Each row has a name. Each question is about the rows just above it.

j868: [ 14 -84  37 -10  -1  39 -42  51  -5  39 -12 -17 -54 -12   5  -2 -26  25
  53   5 -30   8  21]
j420: [ 12 -85  37 -10  -2  38 -41  51  -5  39 -10 -18 -55 -13   5  -2 -27  25
  53   5 -30   8  21]
j296: [ 18 -33  27  12  10 -22 -27  37  -1   3   2 -11 -45 -40  -6  11 -23  -2
  49  48 -20  -3  39]
j785: [ 32  -6  17  16  25 -38 -24  24 -16 -12  12  -9 -32 -50 -20   7 -34  -4
  28  71  -8   2  51]
j545: [  7 -49  33  10  -7  -9 -25  46  17  17  -6 -14 -53 -33  11  20 -10   0
  66  27 -30  -6  25]
j684: [ 23  -2  14  26   2 -50  -5  32  17  -3   7 -10 -39 -62   2  31 -15 -16
  48  64 -19  -2  42]
Print row j785. -> [ 32  -6  17  16  25 -38 -24  24 -16 -12  12  -9 -32 -50 -20   7 -34  -4
  28  71  -8   2  51]
Print row j420. -> [ 12 -85  37 -10  -2  38 -41  51  -5  39 -10 -18 -55 -13   5  -2 -27  25
  53   5 -30   8  21]
Print row j868. -> [ 14 -84  37 -10  -1  39 -42  51  -5  39 -12 -17 -54 -12   5  -2 -26  25
  53   5 -30   8  21]
Print row j684. -> [ 23  -2  14  26   2 -50  -5  32  17  -3   7 -10 -39 -62   2  31 -15 -16
  48  64 -19  -2  42]

j895: [ 75 -16  48  67]
j119: [ -4  22 -15 -14]
j296: [-4 22 99 36]
j805: [-18  40  19 -13]
j213: [ -4  22 -18  25]
Print row j119. -> [ -4  22 -15 -14]
Print row j805. -> [-18  40  19 -13]

j213: [-19 -11   0   3   7  -6   1   8  -6  -3   3  22  -9 -19 -12   2   0  12
   1 -11  -8]
j27: [ 0 -7 -2  5 20  7 -7  8  1 -1 17  4 -5  3 -4 -4 10 -2 14 -1 -9]
j684: [-14  -6 -14   0 -10  -3  10   1  -7   1 -13   3   0  -7   0  16  -3   7
 -17  -5 -11]
j296: [-13  -8  -7   1 -13  -2  -4 -12  -6  -9 -29   4   0  -7   7   2 -11  12
 -11  -2 -15]
j334: [ 16  14  16 -23   3  -6  12 -20  -3  24  29   1  18   5  -4  -4   6  -8
 -13  -1  75]
j420: [ -2   6   5   5  -8  -1  -3   0  11   5   2   3  -6  -7 -17  -1   4   6
   8   0  -7]
Print row j684. -> [-14  -6 -14   0 -10  -3  10   1  -7   1 -13   3   0  -7   0  16  -3   7
 -17  -5 -11]
Print row j334. -> [ 16  14  16 -23   3  -6  12 -20  -3  24  29   1  18   5  -4  -4   6  -8
 -13  -1  75]

j805: [ 11  -5 -27 -25  -7  52 -22 -19 -21   3 -14 -15  19   0 -12   0  23  16
  15 -13  34   2  45  -1 -23  43  16  -1 -11 -77 -47 -23  17  19  -4 -20
 -58  19 -35  56  -2  25   8  13  -3 -67  28   7   8 -71  26   8]
j545: [-14   1 -27   5 -22  34  20 -24   1   0  -8   0  46  35  24   0   5 -45
 -27  12 -59   2 -57  -1 -30  -3  15  -1   2   1   4   0   5   5  -1  55
 -26 -24  16  -1  -2  23  10 -13  23 -21   8  -4   0  26  45 -19]
j785: [-4 -3 -2 -5 -2 -6  6  7  1  2 -2 -8  2 -3  1  0  3  4 -4  0  7  2  2 -1
  0  6  7 -1 -2 -6 -5 -5  5  2 -1  7  4 -5 -3 -5 -2  1 -2 -1 -2  3  3  7
  6  2  0  3]
j296: [ 11  -5 -27 -25  -7  52 -22 -19 -21   3 -14 -15  19   0 -12   0  23  16
  15 -13 -59   2  45  -1 -23  43  16  -1   2 -77 -47 -23  17  19  -4 -20
 -58  19 -35  56  -2  25   8  13  -3 -67  28   7   8 -71  26   8]
Print row j805. -> [ 11  -5 -27 -25  -7  52 -22 -19 -21   3 -14 -15  19   0 -12   0  23  16
  15 -13  34   2  45  -1 -23  43  16  -1 -11 -77 -47 -23  17  19  -4 -20
 -58  19 -35  56  -2  25   8  13  -3 -67  28   7   8 -71  26   8]
Print row j296. -> [ 11  -5 -27 -25  -7  52 -22 -19 -21   3 -14 -15  19   0 -12   0  23  16
  15 -13 -59   2  45  -1 -23  43  16  -1   2 -77 -47 -23  17  19  -4 -20
 -58  19 -35  56  -2  25   8  13  -3 -67  28   7   8 -71  26   8]
Print row j785. -> [-4 -3 -2 -5 -2 -6  6  7  1  2 -2 -8  2 -3  1  0  3  4 -4  0  7  2  2 -1
  0  6  7 -1 -2 -6 -5 -5  5  2 -1  7  4 -5 -3 -5 -2  1 -2 -1 -2  3  3  7
  6  2  0  3]

j296: [  5 -20 -39  33  -4  51  -6  -7 -36  25 -16 -33  -4]
j213: [-49  41 -47 -54   2 -59  19  71 -24  60  -5  29  16]
j895: [-49  41 -47 -54   2 -59  19  71 -24  60  -5  44 -50]
j119: [-67  59  21  -8   4   1 -46 -23 -27 -41 -50   0 -71]
j805: [ 32  59 -92  29 -50  11 -54   3  27 -20  -4 -63 -13]
j684: [ 22 -14 -23  32 -48 -40 -39 -75  32  40   0  33 -14]
j545: [ 47 -35  -5 -50 -14 -32 -30  29  48  22  30  62  51]
j334: [17 79 61 23 72 81 51 82  1 26 -6 18 -3]
j27: [  5 -20 -39  33  -4  51  -6  -7 -36 -42 -16 -33  -4]
j420: [-67  59  21  -8   4   1 -46 -23 -27 -41 -50   0  23]
Print row j420. -> [-67  59  21  -8   4   1 -46 -23 -27 -41 -50   0  23]
Print row j27. -> [  5 -20 -39  33  -4  51  -6  -7 -36 -42 -16 -33  -4]
Print row j684. -> [ 22 -14 -23  32 -48 -40 -39 -75  32  40   0  33 -14]

j785: [-28   0 -34  -1 -22]
j868: [-28   0 -14  -1 -22]
j334: [  7   0  43   7 -32]
j420: [-3 16 26 76 55]
Print row j420. -> [-3 16 26 76 55]

j545: [-50  11   6  -2 -41  40   1 -20 -11 -62 -33  57   9   8 -70  -7   2 -19
 -33  -6  -7   2 -18 -74   3  13  18   3  16 -30]
j213: [-50  11   6  -2 -41 -29   1 -20 -11 -62 -33  57   9   8 -70  -7   2 -19
 -33  -6  -7   2 -18 -74   3  13  18   3  16 -30]
j296: [-19  53 -36  47  -9 -40   0 -46  42 -26 -17  78  14 -23 -62  59  26  59
 -42  53   6 -39 -59 -58  54  33  45 -14 -14  14]
Print row j213. -> [-50  11   6  -2 -41 -29   1 -20 -11 -62 -33  57   9   8 -70  -7   2 -19
 -33  -6  -7   2 -18 -74   3  13  18   3  16 -30]
Print row j296. -> [-19  53 -36  47  -9 -40   0 -46  42 -26 -17  78  14 -23 -62  59  26  59
 -42  53   6 -39 -59 -58  54  33  45 -14 -14  14]

